Below is a small trained network, with its code and all its weights. Each question gives an input and a class and asks what happens when units are switched off, that is, made to give their printed mean instead of their output.

import numpy as np


def w(rows, s, z=0):
    codes = np.array(rows[::2]) - 128.0
    scale = np.full(codes.shape[1], s)
    scale[-1] = z or s
    return codes * scale


def f(y):
    return np.maximum(y, 0)


def log_softmax(a):
    a = a - a.max(-1, keepdims=True)
    return a - np.log(np.exp(a).sum(-1, keepdims=True))


def net(x, mask):
    res = np.array(x, float).reshape(1, 6) / 4 @ E
    y = f(res @ A[0][:, :-1].T + A[0][:, -1])
    res = res + np.where(mask, y, B[0][:, -1]) @ B[0][:, :-1]
    return log_softmax(res[-1] @ U[:, :-1].T + U[:, -1])


A, B = {}, {}
E = w([
[49,128,76],'x0',
[203,181,3],'x1',
[127,128,128],'x2',
[128,127,128],'x3',
[146,26,109],'x4',
[128,128,128],'x5',
],0.015)
A[0] = w([
[110,31,151,116],'neuron 1',
[160,216,43,156],'neuron 2',
[188,129,165,225],'neuron 3',
[59,126,82,183],'neuron 4',
[204,118,214,191],'neuron 5',
[135,167,119,104],'neuron 6',
[189,169,133,133],'neuron 7',
[158,245,132,144],'neuron 8',
[125,147,198,231],'neuron 9',
[85,175,154,128],'neuron 10',
[202,127,129,139],'neuron 11',
[232,176,155,158],'neuron 12',
[71,248,222,221],'neuron 13',
[69,44,214,255],'neuron 14',
[135,227,94,114],'neuron 15',
[193,144,27,180],'neuron 16',
[147,203,88,107],'neuron 17',
[37,118,147,165],'neuron 18',
[75,96,159,140],'neuron 19',
[198,40,10,69],'neuron 20',
[169,154,70,170],'neuron 21',
[182,161,144,106],'neuron 22',
],0.015,0.0063)
B[0] = w([
[145,59,69,189],'neuron 1',
[193,107,86,251],'neuron 2',
[144,77,201,181],'neuron 3',
[143,179,21,181],'neuron 4',
[119,16,166,202],'neuron 5',
[130,100,116,156],'neuron 6',
[216,83,203,177],'neuron 7',
[159,11,137,217],'neuron 8',
[45,102,190,196],'neuron 9',
[74,239,113,171],'neuron 10',
[121,135,195,172],'neuron 11',
[140,125,218,201],'neuron 12',
[38,205,199,248],'neuron 13',
[55,92,90,253],'neuron 14',
[169,59,34,210],'neuron 15',
[215,179,133,249],'neuron 16',
[183,84,66,200],'neuron 17',
[80,163,40,192],'neuron 18',
[98,119,85,181],'neuron 19',
[134,254,190,228],'neuron 20',
[245,128,130,207],'neuron 21',
[162,108,147,163],'neuron 22',
],0.0085,0.021)
U = w([
[71,151,220,58],'0',
[69,241,102,98],'1',
[195,95,141,44],'2',
[175,123,33,31],'3',
[115,53,139,253],'4',
[98,115,49,167],'5',
[184,207,205,126],'6',
[170,248,88,202],'7',
],0.014,0.0032)

Each question gives the input, the list of numbers given to net, and the class t.
The units are the neurons (one row each of A and B). Each row of codes is followed by its name. A weight is (code - 128) times the scale printed after its matrix; where a second scale follows, it is the last column's (A, B and U).
mask holds one flag per neuron, in row order. A switched-off neuron (its flag False) gives its mean, the last column of its row in B, instead of its output. The means were averaged over made-up inputs and are rounded, as every weight is.
A unit's drop is (log p(t) with every unit on - log p(t) with that unit switched off) / (log p(t) with every unit on - log p(t) with every unit switched off).
The circuit of an input: a set's keep is (log p(t) with only the set's units on - log p(t) with every unit switched off) / (log p(t) with every unit on - log p(t) with every unit switched off). Starting from the 12 units with the biggest drops (on a tie, the unit counted first), units are removed one at a time, each time the one whose removal leaves the highest keep (on an exact tie, the one counted first), for as long as the keep stays at least 0.8.
circuit, biggest first: the units of the circuit, biggest drop first
most important unit: the unit with the biggest drop
top k neurons: the k neurons with the biggest drops, biggest first
drop of u: that unit's drop, to one decimal
input [4,-5,1,4,1,3], class 5: most important unit	neuron 20
input [-8,0,7,-6,4,4], class 4: circuit, biggest first	(neuron 5; neuron 16)
input [-3,7,0,4,1,-3], class 6: circuit, biggest first	(neuron 20; neuron 12)
input [1,1,6,1,3,-8], class 7: circuit, biggest first	(neuron 8; neuron 5)
input [1,-6,-5,-5,-7,1], class 1: top 2 neurons	(neuron 18; neuron 10)
input [4,-8,1,4,1,-2], class 5: top 3 neurons	(neuron 1; neuron 20; neuron 14)
input [4,0,-8,2,-1,-1], class 1: circuit, biggest first	(neuron 8; neuron 21)
input [-8,-3,2,-4,2,-6], class 4: top 3 neurons	(neuron 20; neuron 5; neuron 13)
input [6,-1,5,-1,2,-6], class 5: top 2 neurons	(neuron 13; neuron 20)
input [-8,-7,-3,-4,1,2], class 4: top 4 neurons	(neuron 5; neuron 20; neuron 1; neuron 14)
input [0,-5,1,1,-3,1], class 0: top 2 neurons	(neuron 9; neuron 4)
input [0,1,1,0,4,7], class 6: top 2 neurons	(neuron 15; neuron 18)
input [-8,0,6,-1,7,6], class 4: top 3 neurons	(neuron 13; neuron 5; neuron 1)
input [0,-2,2,7,-8,-1], class 0: circuit, biggest first	(neuron 13)
input [3,0,-5,8,5,6], class 5: top 2 neurons	(neuron 13; neuron 16)
input [7,-1,3,5,3,2], class 5: drop of neuron 13	0.3
input [1,8,4,-2,3,3], class 7: drop of neuron 20	1.1
input [-1,-6,-7,-8,0,1], class 0: drop of neuron 15	0.5
input [-7,4,2,-1,1,-5], class 6: top 2 neurons	(neuron 20; neuron 12)
input [-6,1,-8,-6,7,6], class 6: circuit, biggest first	(neuron 20)
